Here is a tiny trained network, its code and every weight. The questions are about switching its units off for an input and a class, where a switched-off unit gives its printed mean instead of its output.

import numpy as np


def w(rows, s, z=0):
    codes = np.array(rows[::2]) - 128.0
    scale = np.full(codes.shape[1], s)
    scale[-1] = z or s
    return codes * scale


def norm(h):
    return h / np.sqrt((h * h).mean(-1, keepdims=True) + 1e-5)


def f(y):
    return np.maximum(y, 0)


def log_softmax(a):
    a = a - a.max(-1, keepdims=True)
    return a - np.log(np.exp(a).sum(-1, keepdims=True))


def net(x, mask):
    res = np.array(x, float).reshape(1, 4) / 4 @ E
    u = 0
    for l in range(2):
        y = f(norm(res) @ A[l][:, :-1].T + A[l][:, -1])
        res = res + np.where(mask[u : u + 6], y, B[l][:, -1]) @ B[l][:, :-1]
        u += 6
    return log_softmax(norm(res)[-1] @ U[:, :-1].T + U[:, -1])


A, B = {}, {}
E = w([
[103,118,164,99,255,183,167,122,184,84,171],'x0',
[142,111,94,120,151,118,141,196,82,89,100],'x1',
[48,88,222,89,136,169,186,177,152,172,65],'x2',
[197,50,68,11,149,28,187,107,214,210,114],'x3',
],0.0042)
A[0] = w([
[118,118,160,157,110,125,135,6,167,137,175,22],'L0N1',
[146,89,70,136,185,104,155,200,80,57,116,4],'L0N2',
[118,111,103,105,189,135,130,119,152,86,154,3],'L0N3',
[132,103,119,108,163,143,119,115,135,135,127,60],'L0N4',
[134,134,134,116,187,142,127,125,148,74,163,29],'L0N5',
[157,169,65,152,173,88,130,79,136,71,176,11],'L0N6',
],0.011,0.0026)
B[0] = w([
[146,245,100,64,146,138,88,213,163,155,104,224],'L0N1',
[123,236,122,49,107,145,60,166,194,167,124,230],'L0N2',
[112,104,156,174,198,135,190,81,144,183,128,206],'L0N3',
[117,139,125,152,133,104,133,97,127,77,150,169],'L0N4',
[139,168,166,215,189,111,174,87,95,193,111,222],'L0N5',
[185,2,115,108,76,221,58,118,87,107,180,253],'L0N6',
],0.007,0.006)
A[1] = w([
[102,27,159,104,75,187,131,147,137,85,130,100],'L1N1',
[105,152,168,198,124,185,117,133,89,33,165,67],'L1N2',
[155,143,94,158,1,49,127,144,84,143,92,88],'L1N3',
[204,55,90,68,148,57,166,111,175,154,143,125],'L1N4',
[58,84,227,77,122,157,174,194,162,149,73,3],'L1N5',
[127,185,117,72,148,157,90,174,164,131,136,58],'L1N6',
],0.011,0.0015)
B[1] = w([
[113,53,173,131,98,98,169,98,89,165,102,165],'L1N1',
[67,125,60,86,99,39,161,138,150,77,92,231],'L1N2',
[133,121,169,146,254,184,171,94,161,159,161,210],'L1N3',
[33,180,109,165,95,102,131,152,96,41,98,228],'L1N4',
[211,95,79,128,110,174,54,105,98,130,184,254],'L1N5',
[102,112,173,111,88,120,142,146,114,174,69,245],'L1N6',
],0.0083,0.0089)
U = w([
[22,151,62,129,87,55,147,134,116,17,90,189],'0',
[206,29,83,126,76,194,54,87,80,107,199,179],'1',
[121,133,161,189,253,184,178,75,147,165,155,171],'2',
[124,211,153,60,98,159,82,182,160,204,72,160],'3',
[136,77,169,125,96,104,146,115,117,166,98,135],'4',
[233,122,167,133,100,50,182,156,160,96,167,5],'5',
[239,125,155,145,92,39,162,140,218,91,177,20],'6',
],0.0071,0.0032)

Each question gives the input, the list of numbers given to net, and the class t.
The units are the neurons (one row each of A and B). Each row of codes is followed by its name. A weight is (code - 128) times the scale printed after its matrix; where a second scale follows, it is the last column's (A, B and U).
mask holds one flag per neuron, layer by layer. A switched-off neuron (its flag False) gives its mean, the last column of its row in B, instead of its output. The means were averaged over made-up inputs and are rounded, as every weight is.
A unit's drop is (log p(t) with every unit on - log p(t) with that unit switched off) / (log p(t) with every unit on - log p(t) with every unit switched off).
most important unit: the unit with the biggest drop
top k neurons: the k neurons with the biggest drops, biggest first
k most important neurons of layer l: the k neurons of layer l with the biggest drops, biggest first
drop of u: that unit's drop, to one decimal
input [-5,-2,0,-3], class 2: most important unit -> L1N3
input [-1,7,-6,-6], class 3: 3 most important neurons of layer 0 -> [L0N2 L0N4 L0N3]
input [-7,3,-6,2], class 2: 2 most important neurons of layer 1 -> [L1N3 L1N5]
input [-5,5,7,7], class 0: top 3 neurons -> [L1N4 L0N6 L0N2]
input [6,8,-1,0], class 3: top 2 neurons -> [L0N2 L1N3]
input [-4,-4,-1,-2], class 2: top 3 neurons -> [L1N3 L0N2 L1N2]
input [5,6,0,-1], class 3: top 3 neurons -> [L0N2 L1N3 L1N6]
input [0,-3,-6,8], class 0: top 2 neurons -> [L1N4 L1N5]
input [-7,8,8,0], class 1: 2 most important neurons of layer 0 -> [L0N1 L0N5]
input [1,7,-6,1], class 3: top 2 neurons -> [L0N2 L1N5]
input [-5,-6,-6,7], class 0: top 3 neurons -> [L1N4 L0N2 L1N5]
input [-5,-5,-5,5], class 0: top 4 neurons -> [L1N4 L0N2 L1N5 L0N5]
input [8,7,5,8], class 0: 2 most important neurons of layer 1 -> [L1N4 L1N3]
input [0,-1,7,6], class 1: 2 most important neurons of layer 1 -> [L1N5 L1N2]
input [4,3,3,-8], class 0: most important unit -> L1N2
input [-6,-6,0,-5], class 2: top 3 neurons -> [L1N3 L0N2 L1N4]
input [7,-8,1,8], class 0: top 3 neurons -> [L1N4 L0N2 L1N3]
input [-2,8,-4,1], class 3: 2 most important neurons of layer 1 -> [L1N5 L1N6]
input [-8,-5,4,7], class 2: top 2 neurons -> [L1N3 L1N2]
input [-7,-5,-3,-4], class 2: most important unit -> L1N3
input [-7,7,2,8], class 0: top 2 neurons -> [L1N4 L0N1]
input [-8,-7,5,-5], class 2: top 2 neurons -> [L1N3 L0N2]
input [-8,1,-2,8], class 0: top 3 neurons -> [L1N4 L0N5 L1N5]
input [1,-8,8,0], class 1: top 2 neurons -> [L1N5 L0N2]
input [4,8,-3,-6], class 3: 2 most important neurons of layer 0 -> [L0N2 L0N4]
input [0,4,-3,-1], class 3: 2 most important neurons of layer 1 -> [L1N5 L1N6]
input [-3,6,-1,2], class 3: most important neuron of layer 0 -> [L0N2]
input [-6,-4,-2,-5], class 2: 2 most important neurons of layer 1 -> [L1N3 L1N4]
input [-1,7,-6,-3], class 3: drop of L0N2 -> 2.4
input [-7,0,8,-1], class 1: drop of L1N3 -> -0.1
